[[ -1 -19 -41 -33  -6 -21  39   9]
 [-11 -25  -4 -11  -6  33 -32   4]
 [  8 -33 -55 -37   3  36  15   8]
 [-11 -15 -17 -22 -10 -28  27   7]
 [-24 -32   1 -18  -5  12  31   5]]
:
[[  8 -33 -55 -37   3  36  15   8]
 [ -1 -19 -41 -33  -6 -21  39   9]
 [-11 -15 -17 -22 -10 -28  27   7]
 [-11 -25  -4 -11  -6  33 -32   4]
 [-24 -32   1 -18  -5  12  31   5]]

[[-56  12   5  10  -4 -24   5]
 [ -3 -10 -30  -7 -17 -13 -36]
 [  3  27  36 -17  -1  17  15]
 [-48  36  16  16  -1  15  -9]
 [ 11 -22  -9 -21 -16  36  -5]
 [ -5 -16 -26  -7 -22 -15 -30]
 [  5   1  14 -43  -9 -17  -4]]
:
[[ -3 -10 -30  -7 -17 -13 -36]
 [ -5 -16 -26  -7 -22 -15 -30]
 [ 11 -22  -9 -21 -16  36  -5]
 [-56  12   5  10  -4 -24   5]
 [  5   1  14 -43  -9 -17  -4]
 [-48  36  16  16  -1  15  -9]
 [  3  27  36 -17  -1  17  15]]

[[ 33  -1   3  41  19  -3   7  31  20  25]
 [ 41  -6 -14  -8   8  27  15  -3 -11 -13]
 [  1   1 -11  -2   4   6  -3  -2   1   4]
 [ -7   2  -3   2  -5 -18  -5  -1   5  11]
 [ -3   3  50   5 -11 -37  20   3   0 -12]
 [ -4   2 -20 -12   9  22 -18  -8  -1 -16]
 [ 15   4  -9  13  56   0  -2  28   9  12]]
:
[[ -4   2 -20 -12   9  22 -18  -8  -1 -16]
 [ 41  -6 -14  -8   8  27  15  -3 -11 -13]
 [  1   1 -11  -2   4   6  -3  -2   1   4]
 [ 15   4  -9  13  56   0  -2  28   9  12]
 [ -7   2  -3   2  -5 -18  -5  -1   5  11]
 [ 33  -1   3  41  19  -3   7  31  20  25]
 [ -3   3  50   5 -11 -37  20   3   0 -12]]

[[-18  -6  -1 -24   3  -3  16   8   7 -16  17  -2]
 [ 28   7  -9 -24 -14   7   7  -9   6 -10  11 -10]
 [ -6 -15   1 -15  57   8  -7  -4  -8  -5  -6  -4]
 [-26  -8  -3 -15  -3   4  15  15   9 -13  21  25]
 [ 22   8  -8  12 -16   4  -8 -13  -8   3 -10  -6]]
:
[[ 28   7  -9 -24 -14   7   7  -9   6 -10  11 -10]
 [ 22   8  -8  12 -16   4  -8 -13  -8   3 -10  -6]
 [-26  -8  -3 -15  -3   4  15  15   9 -13  21  25]
 [-18  -6  -1 -24   3  -3  16   8   7 -16  17  -2]
 [ -6 -15   1 -15  57   8  -7  -4  -8  -5  -6  -4]]

[[ 14   8 -28]
 [-13 -19  41]
 [  0 -15  -2]
 [ 13   9 -50]
 [-23 -33  52]
 [  0 -14 -26]
 [ -1   4  10]
 [  0  -1   7]
 [ 11 -11 -44]
 [  4   3  -6]
 [ -6  -7  -1]
 [  2  -4  30]]
:
[[ 13   9 -50]
 [ 11 -11 -44]
 [ 14   8 -28]
 [  0 -14 -26]
 [  4   3  -6]
 [  0 -15  -2]
 [ -6  -7  -1]
 [  0  -1   7]
 [ -1   4  10]
 [  2  -4  30]
 [-13 -19  41]
 [-23 -33  52]]

[[ 15  12 -13 -49  23  -2  25 -11  11 -25  19 -12  13   0]
 [ 26  15  -8 -38  -5  -4  35 -13  11 -29  32  -7  -3   1]
 [-44 -21   7  20  -5   6   1  31 -12  25 -11  32   8  30]
 [  6   2 -14 -40 -12   8  36   6  13 -20  36   1 -11   1]
 [-27 -10   5  40  20   1 -32   7 -17  18 -33   7  14   2]]
:
[[  6   2 -14 -40 -12   8  36   6  13 -20  36   1 -11   1]
 [ 15  12 -13 -49  23  -2  25 -11  11 -25  19 -12  13   0]
 [ 26  15  -8 -38  -5  -4  35 -13  11 -29  32  -7  -3   1]
 [-27 -10   5  40  20   1 -32   7 -17  18 -33   7  14   2]
 [-44 -21   7  20  -5   6   1  31 -12  25 -11  32   8  30]]

[[-12  49  -9 -54  45  -7 -31 -10]
 [ 38  -3 -40 -49 -49 -25 -32 -45]
 [-25 -52  46  20  19  16  32  43]
 [-22  14  12  44  -8  54 -55 -28]
 [-17 -43  -6  31  43   5   3 -44]
 [-18  31 -28 -54  53  32 -14 -27]
 [ -4 -21  40 -41 -23 -34  53  30]
 [ -5  -1 -33  34 -18 -58 -13  -5]
 [-29 -30 -52  36 -38  55  24  29]]
:
[[-29 -30 -52  36 -38  55  24  29]
 [ 38  -3 -40 -49 -49 -25 -32 -45]
 [ -5  -1 -33  34 -18 -58 -13  -5]
 [-18  31 -28 -54  53  32 -14 -27]
 [-12  49  -9 -54  45  -7 -31 -10]
 [-17 -43  -6  31  43   5   3 -44]
 [-22  14  12  44  -8  54 -55 -28]
 [ -4 -21  40 -41 -23 -34  53  30]
 [-25 -52  46  20  19  16  32  43]]

[[ -2  25   0  31  17 -11   6  -2  16]
 [-34 -44  -7  19 -10   1 -10 -24   9]
 [ 10  -8  26 -26 -36  -4   6   2   2]
 [-36 -35  34  10 -14  19   5  10 -10]
 [-23  29 -25 -17  -2  13  10  -2 -23]]
:
[[-23  29 -25 -17  -2  13  10  -2 -23]
 [-34 -44  -7  19 -10   1 -10 -24   9]
 [ -2  25   0  31  17 -11   6  -2  16]
 [ 10  -8  26 -26 -36  -4   6   2   2]
 [-36 -35  34  10 -14  19   5  10 -10]]
